Rows lie near named flat spaces through zero. A row that begins with a name and a colon came from that space; any other row is followed by the name of its block's space that it lies nearest.
q953q441: [ 100  120  -93  243  200 -230 -292   37  -63 -111  -15 -305 -102 -262
  183   49 -310   -3 -163  157   92  100  -71   30  -62 -205  -36  -45
  307]
q567q596: [ -50   88 -108  287  364  227  -75   80  -88   71  290   47  200  -63
   95 -166   -6  111  156  196  -39   98   53  -21   87   64   -8   56
  -20]
q953q441: [  36 -104   43  194   59 -113   43  184  -71 -115   26 -163  -48    0
   35  -66 -254 -169 -209  -34  131   -2  -78 -235  -74   80   47 -131
  100]
q567q596: [ -41   51  -50  140   36   41  -52   -7  -85  171  171   89   63   78
 -107 -109  219  -29   94   90  -18   12  227  288  182  160  -50  -36
  -31]
q567q596: [ 186 -164   83 -119 -173    1  109   31  129   31  -43    4 -169  -44
 -205   89  -71   91  -87 -120  111   51   31  -46   28  137   23  -20
 -116]
q878q963: [ -84  -45  -93   59 -292    3  101  136  -31   36 -111    9  -10  253
   32  122  101 -288 -130 -106  112  -73   55  -88  -37 -176   95   49
 -171]
q567q596: [-226   32  -31 -120 -112  190 -164  -30  -79  -28  -85   95  186  258
  180   67  232 -140  174  -95 -144  -97 -101  -26  -47 -236   72  139
 -274]
q953q441: [ 133   35    7  -75  -78 -145  -84  -72   88  -14  -99 -161 -205 -176
  -67   94 -169  199  -98  -50  153   33   96   37  -29  -42   -5  -15
  146]
q567q596: [ 209  -22   26  -73  181 -198   23 -142   83 -128 -210  -25  108 -277
  358  167 -204  154  -58  105 -411  -81 -419 -210 -111 -187  100   -1
  226]
q548q501: [-110   37   -7  197  184   55 -174  -18   24  132  312 -130 -124    0
 -285 -220  -93  110   92  131  388  193  325  151   53  206 -188  -11
  -33]
q953q441: [-276   52 -137   25 -340  -17  -28  182  -14  -95  -60 -183 -233  306
 -163  114   70 -450 -162  -97  387   84  -26  139 -207 -259 -180   32
  -25]
q567q596: [   2   76    8  -39  168 -161 -118 -135  -48 -128 -170  -12  169 -125
  366   64  -63  -45   16  115 -327  -92 -287  -82  -77 -253   52   16
  148]
q567q596: [  40 -133  214 -444 -217   36   28  -92   83 -162 -264   72  -45   18
   -2  102  -24   49   30 -267  -79  -89 -175 -209  -90  -42   91   36
 -193]
q548q501: [ 224    6   98 -305 -106 -214  -32 -189   73  -91 -285   -7  -65 -253
   89  180  -40  126  -68  -62 -202  -69 -143  105   18  -95   47  -48
  133]
q831q835: [ -40  -28   73 -249 -193  143   71  -20  -29   14  -62  269   37  196
  -66   29  359   24  175 -153 -350 -118 -101  109   39   98   17   48
  -70]
q953q441: [-115   39  -93  209  114 -140 -187   26  -30  -77   27 -261   -8   -5
  115   26 -181 -230 -119  138  182   81 -116   32 -124 -199  -97  -41
   78]
q878q963: [-136   63  -92 -147 -211   38   41  -61  146  -10  -62 -166 -173   90
 -137  135   -6  154  -21 -143  228   -9   11   64 -190  -90  -82   33
   90]
q548q501: [ -67  114 -105  -10  -12   -4   47  -65   15  -16  -48 -151   53  -34
  114   62  -43  209  -37  -89   31 -131   12   -1  -88  -41   70  -58
  213]
q451q553: [-178  140 -153   -2 -310   92  224  124  -31   73  -53  129 -108  305
  -68   43  268    7   13 -152  -22 -138  161  -36  -91  -88   34  120
  140]
q953q441: [ 190  -57  100   42  363  149  -20   -5  -29   18  168  218  194 -256
   46 -147  -29   67  155  210 -193  151  -56  -22  210  147    0   33
 -181]
q831q835: [  -4  103  -92 -141  -50  -32    4 -253  200  101  -35 -179  -83 -120
  -67  127  -52  466   38  -52  123  -50  112  150  -81    3  -28  -10
  183]
q878q963: [-329  170 -260  -26 -316    1  -71   35   75  -78 -130 -250 -200  304
   26  259   91  -68  -56 -126  135  -52 -181   84 -374 -398 -126  116
  229]
q878q963: [-347  122 -157   29  137  -55  -82 -204  113  -27   56 -203   75  136
   96   62   33  -16   99  163  -35   -6 -306  177 -291 -192 -238    4
  214]
q451q553: [ -57   48    4  -10  188   52  127 -124  101   74  106  101   43  -34
  -27 -108   -5  249  153  116  -89    8   19  -93  -45   86  -62   70
   89]
q953q441: [ 297 -204  255  -71  307   52  188 -120   76  110  171  206  163 -321
 -157 -232 -130  196   77  117   -3   96  163  -60  306  465   46 -122
 -258]
q831q835: [-275  140 -105   42  100  226   74   36  106   33  290  -35 -179  121
 -325 -153   51  183  173   64  253  175   71  113 -172  119 -301   91
  161]
q567q596: [ 226 -233  152 -239 -213  132   -7  -11  184   78  -53  134 -194    3
 -241  119   -9  217   72 -155   17   91   35 -136   54  111   56  132
 -349]
q548q501: [ -48   47   77 -260 -316   44   -6  -25  -92   28 -176  283  -50  252
  -12   33  386   65  163 -227 -382 -214   57   38   39    5  100  104
   19]
q548q501: [-85 -42 -45  69  65 -98 249 -92 140  82  45 -16  47  33 -44 -20 -61 -97
 -59 157 125  26 -16 -40 -75   1 -96 -25  -9]
q548q501: [-313   86   14 -429 -284   59  310 -284  155   25 -129  -45   30  222
 -143   22  200  312   93 -324   90 -295   89   90 -185  148  -10 -101
  145]
q567q596: [ 187   34  -44  152  214  105  -25  168  -32  -71  110  -14  -36 -244
   43  -25 -178  142  -26   82  -19  142  -67 -107   34   18   17   35
  115]
q953q441: [-271  -28  -75  -41   16  128  151  -94  131   46  115  -15  106  208
  -91    5  122  -83   99   58   72   21 -161  101 -150   14 -169    0
  -99]
q878q963: [ 194   65  -15  168  253 -114 -127   33   -3  -53   82 -178 -106 -348
   14  -48 -306  159 -103  143  135  150   46    7   38   25  -42  -57
  228]
q567q596: [ 292   48   91  -94  -83 -119 -155   37    2  -10  -84   80 -332 -236
 -161   23  -56  168  -18   -1  -24  134  170   71  119   -3  -29   95
  122]
q567q596: [-196  129 -127  199  182  -71    5   -2 -132  -59   38 -118  243   30
  251  -60    1 -227  -57  128  -23  -84 -102   70  -51 -117  -12 -110
  163]
q567q596: [-230    3  -69  413  277  -71 -237  117 -184  -34  221 -201  177   88
   95 -183 -114 -573  -89  271  305  156    8  116   31  -93 -141 -106
 -157]
q548q501: [  39  109  -87   66 -234  -73 -104  183 -201  -49 -192   76  -38   79
  169  108  146 -304 -116  -60  -88  -63   82   27   78 -296  127   82
    2]
q548q501: [  52  206 -148  223  -10   -3 -297  177 -181    0   63 -123 -138 -124
  -17  -10  -13  -99  -81   59  254  146  295  251  144 -159  -26   37
   82]
q451q553: [  63  -47   55   19   26   39   44   80 -101  -31   11   58  108  -28
   41  -60   19  -99  -35  -45  -43  -37   15  -19  111  105   87  -81
  -73]
q953q441: [-272  -28    4  123  183   92   54   71  -26  -56  171   24  117  153
  -44 -179  -20 -416   43  185  210  155  -92  -55  -79  -53 -189   27
 -214]
q831q835: [-102    3 -113  272   97   62   -9  238 -145  -97   78  -80  136   67
  150  -28  -68 -422 -130   94  138   77 -113  -71  -23 -158    2  -26
  -96]
q953q441: [-190    0 -126  389  115  -90 -325  169 -223  -43  121 -175  164  126
  131  -34   15 -808 -142  274  265  192  -61  291   80 -272 -145  -70
 -277]
q831q835: [  -3  -54   18   77  -63 -230 -156  150 -149 -194 -191   64  -11  125
  240  123   74 -614 -119  127 -353   23 -456   -5  -95 -339  -62   40
   31]
q451q553: [ -85  -24 -202  376  264 -113   69  -46  145   78  106 -240  111    9
  235   73 -283   69  -93  248   38    5 -195 -267 -228 -164   -3   20
  151]
q953q441: [-384  -44  -82  102  161   85  210  -67  149   -2  138 -101  154  250
   32  -75  -97 -139   50  125  189   14 -201 -239 -295  -78 -144   34
  -86]
q451q553: [ 186 -139   35  -57 -149  -93   45   96   32 -102 -173  -26  -73  -38
   75  190  -83 -111 -165  -88 -132  -22 -258 -116  -54  -82   84  -27
   -1]
q878q963: [-386  192 -219   50 -161  236  118   79   -7   82  122   11  -14  313
 -150  -39  246 -128   87  -28  316   28  216  146  -99 -134 -136  121
  -61]
q451q553: [-172   34   42  -77   69  289  111  -34   -3  101  208  193   83  169
 -170 -205  217  265  275  -77  -73  -53  148   -2   33  291  -31   44
  -48]
q878q963: [  51    4  -13   99  -48   69   88  243 -187  -80  -24  150   54  111
  139  -18  129  -81  -27 -109 -337 -132 -131 -149   17   47  145   -9
  150]
q831q835: [-109  118 -148  245   81    1 -112  146 -113  -20   75  -28   21   27
   71  -26   14 -371  -52  204  158  156   32  102   16 -258 -106   80
  -53]
q451q553: [-377  196 -182 -190 -196  157 -119 -180   66   23  -22 -194   40  195
  -54  123  212   48  116 -123  273  -50   66  364 -143 -196 -129   24
  -42]
q567q596: [-114 -251   84  -72  117    7  174 -177  225    7    7  -22  174  158
   93   49 -114   63   71   32 -175  -84 -405 -325 -237   62   -3  -11
 -146]
q451q553: [ 133   31  126  -63  184  -89   52  -43  -73  -77  -58  153   90 -205
  127 -114  -51   28   26   79 -235  -31  -40  -99   94   48   53  -24
  104]
q831q835: [  48  162  -60 -237 -334  -33 -151    5  -22  -68 -260   36 -220   -7
    7  217  164   30   -5 -149  -71  -21   33  165  -25 -303   11  147
   94]
q548q501: [-262   40 -133    8  -96  187  320   63   41   30   60   27  119  225
  -46  -17  117 -136   -8  -53  201  -48   30  -53 -106  -32  -27   13
  -93]
q548q501: [  41  120  -67   22  -99 -106  -75    3  -66   22 -111   30  -59  -21
   83   65   78  -26  -33   16  -74  -41  104   80   44 -166   41   59
  112]
q878q963: [ 185  -98  108 -142  -61  -71   78  -11    0  -53 -138   83   38 -134
   33   58  -22 -107  -87  -36  -74  -10  -63  -10  105   14   77  -56
 -117]
q831q835: [ 113 -112  110 -246  -86 -119  206 -105  111 -150 -252 -143   44 -139
  145  127 -251  173 -172 -225  -10 -189 -188 -295 -135   20  184 -139
   90]
q451q553: [ 331  114   -3   83   32 -433  -76   59  -88 -173 -264 -152 -179 -411
  220  112 -304  -91 -325   95  -54   17  -47  -30   28 -237   70  -81
  419]
q878q963: [-156  124 -164  155   60   42   65   59  -63   11   40   44  123  107
  146    5  119 -161   21  124  -90  -19  -77   28  -57 -177  -34   62
   80]
q831q835: [-165   44   45  -91   18  117  251   37   25  -28   83  169  -41  131
 -154 -162  100   23  109  -21  -18   -1    1 -105  -93  127 -111   50
   86]
q831q835: [ 283  -29  119   18 -170    3 -143  270 -267  -61 -123  178  -69  -81
   38  -33   51 -194 -104 -154  -65   -8  236  -68  289    7  230   18
 -159]
q878q963: [ 155  -42   97 -179 -149   30 -132  108 -131 -150 -177  127   -5  -37
   93  104  121 -154  -11 -138 -265  -28 -181   46   86  -81   94   13
  -83]
q451q553: [   8  113  -80   90  105   42   97   27  -72   44   87   47  121 -129
   -2  -82   55 -102  -27  119  125   60  173  188  157   17  -27  -50
  -10]
q548q501: [ 270  168   38 -304 -137 -337 -131 -295  118   26 -233  -76 -273 -416
 -142  155  -16  230  -77   49   64   67  201  482  135  -83 -119  -48
  264]
q548q501: [   9   97   42  -47  -75 -238 -254    4 -176 -171 -215 -100  -39  -48
  194   52  -11 -220 -106  -47 -120  -85  -88   98  -10 -204   35  -64
  181]
q548q501: [-181  -66  -73  163  218   80  127  113  -39 -208   50 -264  282   35
  282   -5 -260 -178 -147  -28   89  -78 -387 -283 -228  -46   66 -168
   49]
q831q835: [-249  149 -206  281   81  113  194  205  -92   -2  194  -13   39  194
   -2 -109   97 -137  -16   79   46   -2  -24    5 -123    1 -102   -5
  250]
q878q963: [  84   23  -66   75   46  -26  101  101  -96  -80  -88   95  154  -47
  254   82   57 -156  -70   55 -315  -73 -247  -53   10 -126   95  -13
  108]
q953q441: [ 196 -154  169   74   52  -89  223  137   20  -19   40  -13 -121 -171
 -175 -179 -338  -60 -210  -23  377   97  266 -324  101  226   72  -91
 -111]
q878q963: [-353    6  -90   86  -30  109  309  -97  150  213  216  -45   33  312
 -246 -157   69   97   73   -4  363  -56  284  -44 -119  198 -106  -16
  -55]
q953q441: [ -16   97   16 -139 -178   57  -79    2 -108   22 -115  205   -9  105
   35   17  264    5  120 -102 -206  -94  119   69   90  -91   76  116
  -41]
q451q553: [  46   -9   33  108  246   32  -56    9  -24   16  121  143   68  -67
   48 -102    5  -14  121  203 -203  102  -99  -40   51   22  -63   76
  -17]
q878q963: [-232  152  -90  -49 -110    5  405 -107  164  168   45   99 -130  163
 -224 -116   82  211   58    6  235  -61  346 -104 -125   43  -98  108
  167]
q451q553: [-116   35  111 -121  142  112  -71 -136  -30   20   99   87  113    7
  -52 -184   78  136  206   -6  -22  -21  111   49   66  161  -35   -7
  -85]
q451q553: [ -59  -10 -105  192  171  232  263   76   26  119  264   21  163   45
  -57 -119   19  211   55   18   40  -28   67  -65   20  276   33  -66
   43]
q831q835: [ -92   73 -268  542  113 -133 -183  288 -224  -66   48 -192  124   94
  333   82  -65 -606 -237  251   29   75 -190   38  -45 -382   -6  -16
   68]
q831q835: [ -38  -37 -106  204   18  -52   16  137  -33  -95  -22 -227   42   51
  184   90 -186 -104 -184  -39   51  -63 -196 -188 -158 -103   82  -80
  128]
[-106  -83  -18   10  -66   33 -258   43  -67  -91  -36  -84   72  191
  124  132  106 -246   28  -40 -175  -19 -337  105  -92 -135  -26  -11
 -113]
q953q441
[-178    2 -118  222  217  -16   31  -11   15  -13  170 -217  158   28
   59  -42  -99 -154  -63  156  146   41 -163  102 -104   23 -124 -142
   77]
q878q963
[ 207  -18  178 -483 -195 -201  263 -427  222  137 -291  170  -32 -172
  -50   90   74  544   70 -166 -242 -261  183  -15   76  167  151  -30
  115]
q567q596
[-211   -7   10 -174  -74   66  312 -250  244  202  142    1  -50  147
 -361 -103  107  311  126  -54  252  -49  241  133  -70  314 -156  -57
   15]
q548q501
[-411  196 -192  -16 -200  110  165  111  -72 -137  -86 -137   38  310
  114   39   97 -145  -60 -199  161 -176  -60  -99 -286 -234    5   13
  195]
q567q596
[  68  -85   -5 -104 -321  -75   -1  120   10  -46 -238  202 -139  173
   31  230  185 -411  -64    7 -208   53 -223  -24  -42 -338  -18  190
 -195]
q451q553
[  13  134 -177  167   42  -22  -39   36   75   60  112 -146 -192  -86
 -104   53  -69  186  -34  106  139  120   69  144  -73  -50 -131   44
  271]
q451q553
[-184   39  -95  -42   13  123  290 -147  161  137   22  109  128  171
   60    6   88  280  149    4 -104 -143    7 -230 -149  -20   47  124
   20]
q548q501
[ 133  -61   93 -211 -173 -133  -69  -86   66  -39 -213   56 -128  -30
   16  150   19   30  -12  -70 -181  -34 -115  -20  -27 -110   29   61
  -10]
q567q596
[ 175  -72   90   37  114 -132  -30  -84   92   65   71 -112 -104 -247
 -168  -75 -242   90  -90   98  301  143  218   48  118  154  -51  -85
  -60]
q451q553
[  78 -118  106    9    4 -134   91    6   33  -21    4  -95  -64  -68
 -114  -63 -175  -68 -146  -25  191   19   58  -55   20  169   -8 -143
   -5]
q878q963
[ -45   76  -32  157  178  -69 -306  -62 -185   24   16   28  236   -6
  269  -41  113 -203   84  177 -220  -29  -23  165  135 -149   37    1
  -69]
q953q441
[ 162 -121   24   33  116  270   71  117    7   50   87  321  123   38
  103   21  128  200  202   24 -494   -2 -233 -260   50   82  128  174
 -134]
q548q501
[  48  232 -258  105 -180   14  -97  174 -153  -59  -69 -166  -60  -81
   91  194  123  -37 -161  -95   35  -33   33  363   42 -179   38  -68
  298]
q831q835
[ -25 -101  -33  -93 -198   46 -108  -15   80   11  -43  -88  -49  111
  -90  184   83 -137  -24  -66   93   57 -125  192  -36  -82  -62    1
 -214]
q953q441
[ -87   99 -132  263  -51   86  -66  203  -72   77  152 -104 -158   93
 -140  -88  -59  -36  -62   -6  399  105  361  -31   20  -30  -16   70
  -12]
q878q963
[  66   53  147 -325 -272  -13  260   10  -27  -34 -182  311 -179   96
 -124  -44  239  248   83 -267 -356 -214   73 -115   -5  178   86   46
  268]
q831q835
[ -41    1  -27  426  594    1  -55  -40  -86   99  315   -2  359 -154
  207 -281 -182  -94   77  410   12  108   52  -97  137   91  -19  -52
  -93]
q451q553
[ 222    5  -77  195  -42 -172  -66   66   15  112  -52    1 -130 -160
    5   87 -118 -160 -161  186  184  159  231   11  146 -214   26  102
 -117]
q548q501
[-162  252  -29 -129  -34  -84 -166 -166  -12   28  -25   18 -144  -19
 -116  -70  143   35  129   83  112   60  238  308    7 -140 -192   94
  142]
q548q501
[-133  163 -110  113   88  165  -65  123 -233  -34   89  111  223   60
  141  -85  246 -230   83   57 -123  -16    6  213  120  -68    3   -6
  -10]
q451q553
